In the rows, zero is written as 128.
Each row has a class, written after it.
146; 118; 205; 151; 159; 83; 113; 136; 177; 123; 117; 132; 113; 112; 141; 129; 154; 129; 146; 112; 125; 163; 125; 143; 129; 101; 109; 100; 116; 98; 120; 113; 130; 127; 151; 117 | R
112; 181; 109; 143; 142; 132; 125; 120; 114; 136; 110; 136; 114; 107; 118; 114; 115; 121; 155; 136; 102; 137; 125; 136; 117; 134; 94; 155; 98; 144; 69; 137; 94; 76; 135; 136 | Q
123; 125; 127; 138; 110; 144; 135; 125; 102; 148; 112; 95; 99; 108; 158; 119; 166; 96; 113; 128; 99; 130; 113; 122; 127; 118; 165; 118; 144; 152; 135; 125; 142; 117; 96; 116 | T
142; 133; 140; 158; 140; 123; 103; 109; 145; 138; 128; 110; 123; 107; 140; 122; 154; 112; 113; 123; 114; 141; 113; 124; 137; 105; 116; 118; 117; 138; 146; 128; 110; 106; 144; 114 | Z
119; 132; 126; 146; 125; 113; 111; 120; 134; 138; 124; 120; 130; 115; 130; 121; 158; 115; 127; 131; 111; 137; 131; 130; 135; 125; 122; 131; 108; 149; 108; 123; 111; 100; 136; 107 | X
134; 79; 201; 135; 148; 106; 156; 126; 184; 120; 95; 144; 116; 115; 149; 125; 97; 120; 140; 115; 143; 188; 151; 183; 128; 80; 81; 111; 170; 91; 86; 138; 185; 144; 130; 143 | Q
123; 116; 102; 122; 88; 118; 120; 127; 105; 137; 82; 134; 156; 81; 124; 110; 121; 108; 123; 145; 104; 152; 131; 136; 142; 159; 89; 153; 110; 157; 68; 130; 107; 104; 111; 102 | X
115; 176; 90; 169; 141; 133; 106; 97; 118; 169; 152; 105; 110; 125; 137; 140; 191; 108; 95; 122; 100; 102; 123; 111; 134; 102; 157; 135; 121; 160; 164; 112; 92; 80; 141; 119 | M
123; 169; 111; 146; 145; 124; 115; 111; 105; 147; 131; 137; 118; 119; 112; 128; 135; 134; 150; 136; 115; 120; 120; 110; 132; 150; 99; 156; 86; 134; 103; 116; 75; 89; 140; 131 | R
127; 167; 212; 145; 196; 86; 132; 160; 170; 89; 156; 169; 68; 149; 114; 126; 118; 153; 200; 109; 132; 154; 149; 154; 110; 104; 105; 92; 75; 78; 94; 140; 107; 103; 161; 177 | N
139; 126; 168; 164; 142; 95; 104; 116; 171; 131; 135; 113; 116; 107; 150; 131; 170; 108; 109; 109; 114; 144; 125; 145; 132; 80; 144; 93; 136; 123; 151; 112; 131; 117; 151; 110 | M
118; 147; 105; 144; 112; 138; 120; 127; 103; 138; 104; 136; 130; 97; 135; 107; 129; 105; 128; 136; 107; 136; 123; 125; 124; 150; 94; 149; 99; 148; 86; 128; 96; 92; 113; 122 | L
138; 109; 170; 154; 164; 116; 154; 110; 172; 138; 152; 150; 95; 159; 144; 142; 138; 134; 145; 117; 147; 132; 136; 146; 131; 71; 102; 122; 142; 102; 144; 123; 140; 123; 149; 160 | H
140; 98; 210; 170; 168; 121; 106; 109; 219; 131; 194; 103; 91; 169; 155; 151; 176; 120; 102; 100; 161; 143; 141; 130; 149; 30; 155; 81; 190; 83; 193; 117; 169; 148; 169; 126 | Z
127; 113; 125; 133; 131; 128; 160; 112; 136; 143; 133; 142; 112; 140; 126; 130; 119; 131; 136; 130; 132; 133; 134; 137; 130; 120; 90; 137; 137; 133; 96; 118; 129; 121; 122; 153 | W
131; 149; 190; 121; 159; 120; 152; 158; 118; 108; 133; 149; 80; 126; 122; 131; 103; 146; 193; 128; 125; 147; 134; 132; 122; 134; 116; 101; 102; 86; 65; 127; 130; 122; 124; 174 | R
116; 150; 111; 142; 121; 129; 118; 128; 105; 141; 108; 125; 124; 103; 121; 108; 129; 118; 138; 140; 106; 128; 117; 129; 125; 152; 82; 156; 92; 153; 96; 134; 86; 85; 130; 128 | T
149; 89; 162; 114; 97; 99; 127; 148; 125; 122; 62; 150; 159; 72; 123; 108; 80; 124; 150; 135; 118; 185; 130; 155; 139; 161; 50; 135; 108; 109; 53; 125; 120; 129; 105; 126 | R
123; 164; 65; 145; 116; 143; 119; 102; 86; 151; 126; 122; 132; 110; 116; 116; 134; 122; 127; 139; 101; 110; 115; 109; 126; 166; 107; 158; 80; 172; 93; 117; 63; 83; 126; 123 | W
144; 139; 143; 143; 134; 128; 116; 125; 138; 132; 119; 129; 120; 105; 128; 118; 128; 120; 134; 131; 114; 152; 117; 135; 135; 122; 96; 126; 107; 130; 116; 138; 110; 102; 130; 134 | Z
140; 139; 178; 121; 147; 117; 152; 151; 129; 120; 126; 143; 90; 121; 136; 115; 105; 129; 177; 131; 121; 155; 131; 149; 123; 136; 115; 96; 112; 99; 65; 133; 152; 123; 107; 160 | D
116; 167; 99; 143; 126; 131; 121; 115; 109; 142; 95; 133; 125; 99; 127; 112; 120; 111; 136; 135; 96; 144; 123; 137; 122; 140; 98; 162; 107; 153; 79; 135; 101; 82; 125; 123 | Q
107; 161; 37; 140; 124; 173; 148; 80; 56; 189; 128; 137; 118; 146; 112; 140; 135; 123; 124; 150; 120; 99; 126; 95; 142; 161; 105; 200; 126; 160; 120; 112; 89; 85; 107; 147 | R
113; 179; 113; 132; 142; 155; 145; 119; 94; 155; 137; 127; 89; 129; 139; 128; 138; 117; 146; 131; 102; 117; 124; 113; 119; 128; 165; 129; 120; 145; 113; 126; 119; 92; 102; 137 | A
134; 101; 138; 133; 87; 121; 120; 137; 120; 125; 74; 136; 155; 70; 143; 99; 103; 98; 122; 129; 107; 168; 124; 148; 129; 142; 77; 129; 110; 132; 73; 132; 116; 119; 102; 114 | L
123; 122; 84; 137; 85; 133; 113; 118; 95; 153; 77; 113; 153; 80; 138; 105; 137; 96; 100; 141; 101; 140; 114; 131; 135; 159; 91; 166; 115; 172; 108; 132; 93; 97; 107; 96 | T
154; 91; 86; 134; 63; 137; 102; 106; 99; 151; 57; 101; 177; 51; 149; 105; 132; 78; 76; 136; 92; 163; 100; 132; 152; 150; 96; 149; 135; 174; 123; 126; 112; 117; 84; 83 | Z
114; 126; 103; 157; 138; 140; 140; 92; 122; 160; 158; 120; 105; 147; 142; 150; 158; 112; 107; 125; 128; 113; 132; 124; 138; 95; 130; 144; 160; 141; 153; 107; 143; 107; 133; 152 | M
131; 115; 101; 152; 88; 135; 108; 109; 107; 154; 89; 113; 151; 79; 155; 102; 150; 84; 91; 128; 99; 141; 115; 124; 130; 135; 122; 142; 120; 162; 119; 122; 106; 105; 105; 89 | L
137; 137; 98; 160; 120; 124; 99; 97; 127; 168; 125; 107; 141; 111; 146; 115; 166; 107; 98; 129; 107; 127; 115; 125; 137; 133; 122; 146; 114; 160; 146; 116; 106; 101; 123; 97 | D
140; 143; 89; 99; 90; 158; 168; 127; 51; 136; 73; 150; 131; 82; 119; 115; 75; 112; 157; 150; 101; 138; 117; 130; 133; 168; 97; 146; 111; 135; 55; 138; 100; 112; 67; 150 | H
144; 90; 141; 145; 129; 126; 154; 97; 146; 156; 120; 140; 124; 131; 149; 133; 129; 115; 123; 123; 136; 147; 127; 148; 137; 91; 96; 136; 152; 120; 135; 121; 145; 124; 121; 138 | H
145; 82; 174; 148; 150; 110; 148; 111; 182; 125; 149; 134; 105; 151; 146; 130; 135; 127; 125; 113; 150; 144; 146; 147; 127; 91; 111; 108; 149; 108; 126; 110; 153; 146; 148; 145 | W
136; 103; 154; 121; 133; 117; 159; 133; 146; 134; 115; 166; 120; 133; 127; 121; 82; 135; 159; 138; 146; 161; 145; 162; 135; 136; 51; 139; 137; 102; 70; 133; 154; 129; 116; 165 | D
133; 105; 212; 140; 181; 99; 152; 132; 173; 128; 143; 154; 92; 154; 125; 141; 120; 147; 168; 118; 156; 157; 141; 150; 131; 93; 83; 109; 145; 75; 105; 117; 156; 135; 154; 164 | R
110; 138; 133; 151; 161; 135; 157; 106; 140; 145; 131; 141; 94; 147; 133; 135; 123; 120; 140; 127; 132; 141; 140; 142; 126; 97; 101; 147; 154; 125; 104; 128; 146; 110; 138; 151 | Q
126; 103; 174; 134; 141; 113; 155; 128; 158; 128; 142; 153; 107; 135; 130; 141; 100; 132; 145; 123; 146; 156; 151; 160; 136; 96; 85; 118; 152; 94; 94; 129; 160; 128; 138; 175 | M
120; 92; 145; 145; 132; 137; 151; 117; 134; 136; 130; 141; 119; 131; 142; 125; 113; 111; 127; 125; 144; 142; 140; 139; 127; 108; 86; 129; 140; 115; 104; 125; 142; 129; 127; 151 | L
105; 173; 103; 110; 133; 152; 165; 148; 49; 123; 127; 154; 101; 113; 88; 115; 64; 131; 180; 154; 127; 124; 134; 106; 125; 180; 98; 141; 85; 132; 41; 146; 90; 103; 111; 172 | U
106; 146; 93; 139; 145; 155; 156; 99; 103; 152; 120; 143; 108; 138; 118; 128; 103; 123; 144; 140; 130; 126; 139; 134; 126; 127; 87; 175; 143; 140; 85; 132; 126; 94; 125; 158 | Q
136; 82; 206; 159; 161; 102; 133; 119; 199; 133; 167; 121; 97; 148; 159; 153; 165; 120; 109; 104; 153; 146; 148; 153; 139; 46; 138; 86; 182; 90; 164; 111; 181; 145; 157; 146 | M
147; 127; 189; 145; 153; 111; 135; 130; 166; 135; 127; 115; 84; 126; 170; 129; 171; 105; 130; 111; 115; 157; 127; 147; 131; 90; 167; 73; 153; 103; 134; 116; 175; 138; 114; 118 | D
103; 134; 105; 171; 159; 147; 134; 93; 129; 169; 169; 108; 91; 173; 141; 141; 179; 121; 111; 127; 137; 95; 128; 110; 129; 94; 131; 151; 146; 148; 180; 116; 120; 98; 156; 140 | T
129; 130; 122; 143; 151; 149; 149; 104; 123; 142; 157; 142; 103; 149; 115; 132; 103; 135; 147; 141; 146; 127; 130; 122; 137; 116; 77; 152; 132; 120; 117; 133; 121; 105; 141; 176 | Z
108; 116; 115; 145; 139; 135; 154; 108; 119; 156; 135; 137; 109; 139; 130; 132; 130; 108; 115; 132; 140; 135; 136; 124; 140; 119; 100; 149; 145; 142; 121; 125; 137; 119; 130; 141 | U
99; 138; 80; 128; 131; 152; 164; 115; 80; 154; 131; 156; 116; 139; 99; 126; 87; 123; 138; 150; 142; 124; 138; 115; 138; 156; 65; 176; 125; 145; 82; 132; 108; 104; 122; 166 | U
141; 105; 183; 154; 139; 123; 122; 112; 162; 149; 126; 92; 101; 112; 190; 132; 191; 90; 91; 100; 104; 149; 118; 135; 127; 68; 207; 76; 172; 131; 181; 109; 178; 142; 111; 88 | A
139; 136; 242; 133; 188; 94; 149; 167; 178; 90; 165; 155; 50; 144; 130; 134; 131; 141; 201; 105; 142; 164; 137; 159; 112; 85; 141; 60; 109; 65; 92; 132; 145; 123; 143; 171 | N
115; 164; 179; 130; 173; 120; 158; 152; 132; 112; 164; 141; 61; 150; 117; 132; 135; 141; 191; 132; 129; 131; 143; 133; 120; 112; 142; 91; 106; 102; 74; 132; 133; 106; 136; 167 | X
110; 157; 106; 139; 136; 155; 144; 121; 92; 147; 139; 114; 84; 133; 138; 136; 175; 111; 137; 136; 105; 111; 130; 110; 132; 122; 177; 122; 128; 148; 116; 122; 124; 99; 111; 134 | X
120; 150; 167; 106; 146; 135; 158; 160; 97; 112; 134; 160; 101; 115; 108; 112; 53; 147; 198; 139; 123; 144; 131; 142; 112; 154; 89; 116; 91; 108; 32; 143; 118; 105; 120; 179 | A
140; 112; 203; 134; 142; 81; 120; 156; 166; 101; 112; 155; 117; 94; 125; 115; 109; 129; 169; 114; 127; 183; 132; 166; 121; 116; 81; 102; 95; 99; 74; 138; 116; 117; 134; 135 | N
135; 103; 152; 150; 150; 119; 153; 110; 165; 138; 142; 135; 102; 152; 140; 135; 145; 128; 123; 118; 137; 134; 139; 138; 127; 93; 113; 120; 153; 122; 133; 114; 147; 136; 137; 146 | W
119; 146; 127; 135; 131; 147; 146; 133; 89; 141; 123; 120; 93; 106; 133; 120; 140; 100; 127; 132; 111; 132; 123; 111; 131; 134; 159; 114; 128; 143; 107; 129; 128; 119; 105; 130 | U
120; 78; 75; 137; 89; 150; 147; 96; 101; 173; 87; 119; 149; 107; 144; 123; 137; 77; 66; 135; 127; 145; 131; 124; 148; 132; 107; 165; 177; 167; 136; 117; 148; 134; 93; 106 | U
115; 141; 107; 139; 122; 127; 121; 129; 103; 137; 109; 131; 134; 97; 115; 112; 116; 110; 128; 136; 116; 143; 122; 123; 132; 156; 91; 142; 94; 153; 89; 131; 94; 102; 128; 119 | U
139; 110; 159; 161; 132; 126; 126; 107; 151; 142; 111; 79; 98; 104; 188; 129; 194; 78; 87; 104; 102; 149; 120; 134; 127; 66; 206; 88; 180; 139; 165; 111; 175; 141; 108; 87 | Q
134; 95; 170; 147; 127; 99; 114; 134; 154; 124; 95; 123; 141; 85; 141; 110; 131; 101; 106; 119; 125; 174; 130; 146; 134; 121; 102; 107; 123; 131; 115; 130; 137; 138; 132; 97 | U
117; 145; 89; 125; 93; 171; 148; 125; 58; 146; 102; 125; 112; 98; 142; 112; 123; 93; 128; 139; 98; 125; 120; 112; 126; 155; 142; 139; 122; 149; 81; 130; 116; 106; 76; 137 | L
135; 122; 116; 167; 111; 114; 98; 93; 142; 158; 118; 91; 135; 95; 172; 144; 204; 80; 70; 108; 95; 134; 116; 129; 142; 83; 171; 114; 152; 153; 181; 104; 129; 113; 132; 88 | M
134; 135; 130; 157; 134; 140; 128; 104; 108; 162; 125; 92; 93; 119; 167; 143; 203; 95; 99; 115; 99; 125; 113; 101; 139; 100; 195; 108; 156; 136; 166; 95; 139; 126; 106; 103 | R
123; 154; 114; 126; 123; 154; 148; 129; 76; 137; 128; 132; 87; 109; 125; 126; 128; 108; 156; 131; 106; 135; 123; 119; 123; 138; 150; 127; 108; 131; 85; 127; 106; 99; 87; 150 | N
124; 124; 127; 123; 110; 139; 153; 140; 91; 137; 89; 125; 106; 90; 143; 116; 129; 86; 115; 131; 106; 153; 124; 125; 136; 139; 144; 113; 141; 144; 95; 130; 144; 133; 84; 120 | U
143; 98; 175; 127; 114; 98; 121; 143; 143; 118; 88; 145; 137; 77; 132; 112; 109; 110; 139; 117; 115; 188; 130; 162; 126; 127; 86; 116; 107; 113; 75; 137; 122; 121; 114; 123 | N
119; 100; 199; 134; 170; 103; 169; 153; 164; 113; 141; 168; 94; 141; 115; 126; 88; 136; 166; 126; 163; 165; 148; 154; 127; 106; 63; 111; 136; 95; 78; 140; 155; 139; 152; 171 | U
122; 146; 34; 142; 76; 190; 125; 86; 44; 170; 90; 93; 128; 88; 160; 110; 170; 59; 80; 138; 85; 106; 108; 94; 130; 149; 185; 149; 145; 179; 126; 105; 106; 93; 73; 86 | L
145; 135; 135; 120; 112; 143; 158; 133; 89; 131; 94; 144; 104; 98; 140; 117; 103; 116; 161; 134; 103; 145; 121; 143; 134; 138; 116; 124; 113; 121; 79; 133; 123; 111; 82; 155 | H
161; 81; 175; 147; 116; 89; 110; 123; 182; 121; 103; 113; 141; 93; 158; 115; 155; 107; 105; 109; 115; 162; 126; 147; 127; 101; 123; 94; 129; 128; 128; 109; 134; 142; 134; 92 | W
127; 145; 116; 143; 125; 148; 134; 115; 90; 148; 136; 111; 85; 115; 147; 129; 166; 95; 125; 119; 103; 130; 122; 116; 129; 120; 183; 116; 123; 140; 128; 116; 115; 105; 91; 127 | N
143; 118; 115; 94; 84; 159; 156; 142; 65; 117; 67; 143; 139; 68; 116; 108; 51; 115; 146; 151; 108; 166; 122; 136; 140; 174; 81; 134; 126; 127; 48; 154; 128; 132; 72; 155 | Z
121; 199; 96; 120; 137; 135; 140; 130; 97; 123; 136; 168; 109; 131; 78; 105; 75; 156; 188; 150; 109; 117; 131; 124; 114; 183; 70; 159; 51; 136; 37; 139; 57; 76; 132; 172 | W
132; 85; 122; 133; 87; 111; 114; 122; 135; 136; 68; 112; 163; 74; 150; 117; 153; 92; 97; 128; 103; 164; 127; 150; 143; 127; 112; 126; 138; 157; 107; 125; 132; 127; 104; 80 | X
144; 73; 138; 158; 132; 125; 130; 91; 169; 168; 127; 107; 128; 141; 176; 138; 178; 96; 77; 114; 138; 146; 132; 146; 143; 86; 128; 121; 181; 128; 175; 106; 177; 144; 122; 109 | D
127; 93; 125; 130; 115; 127; 152; 113; 124; 148; 116; 150; 123; 119; 131; 132; 120; 109; 129; 126; 134; 155; 136; 140; 131; 114; 96; 153; 146; 127; 104; 128; 133; 119; 108; 142 | N
109; 112; 81; 127; 106; 160; 153; 113; 85; 157; 108; 134; 129; 126; 117; 118; 96; 121; 134; 151; 129; 128; 130; 133; 133; 154; 60; 179; 130; 147; 91; 132; 114; 97; 110; 158 | T
122; 180; 107; 140; 143; 129; 120; 121; 98; 145; 128; 142; 115; 118; 106; 125; 127; 136; 161; 141; 112; 122; 123; 108; 127; 156; 94; 157; 77; 131; 87; 119; 72; 81; 134; 139 | R
128; 134; 140; 133; 125; 139; 147; 131; 103; 135; 118; 129; 84; 108; 147; 131; 151; 98; 139; 118; 105; 148; 125; 131; 127; 118; 164; 109; 128; 127; 105; 126; 130; 115; 89; 137 | N
157; 124; 204; 124; 150; 111; 159; 149; 143; 102; 128; 153; 84; 117; 140; 119; 102; 134; 185; 124; 128; 152; 127; 155; 123; 105; 115; 89; 113; 85; 83; 131; 138; 127; 119; 166 | H
148; 105; 130; 129; 99; 107; 115; 128; 135; 138; 72; 135; 160; 80; 146; 103; 114; 107; 117; 134; 109; 171; 124; 158; 136; 156; 76; 138; 116; 139; 88; 131; 132; 124; 102; 105 | D
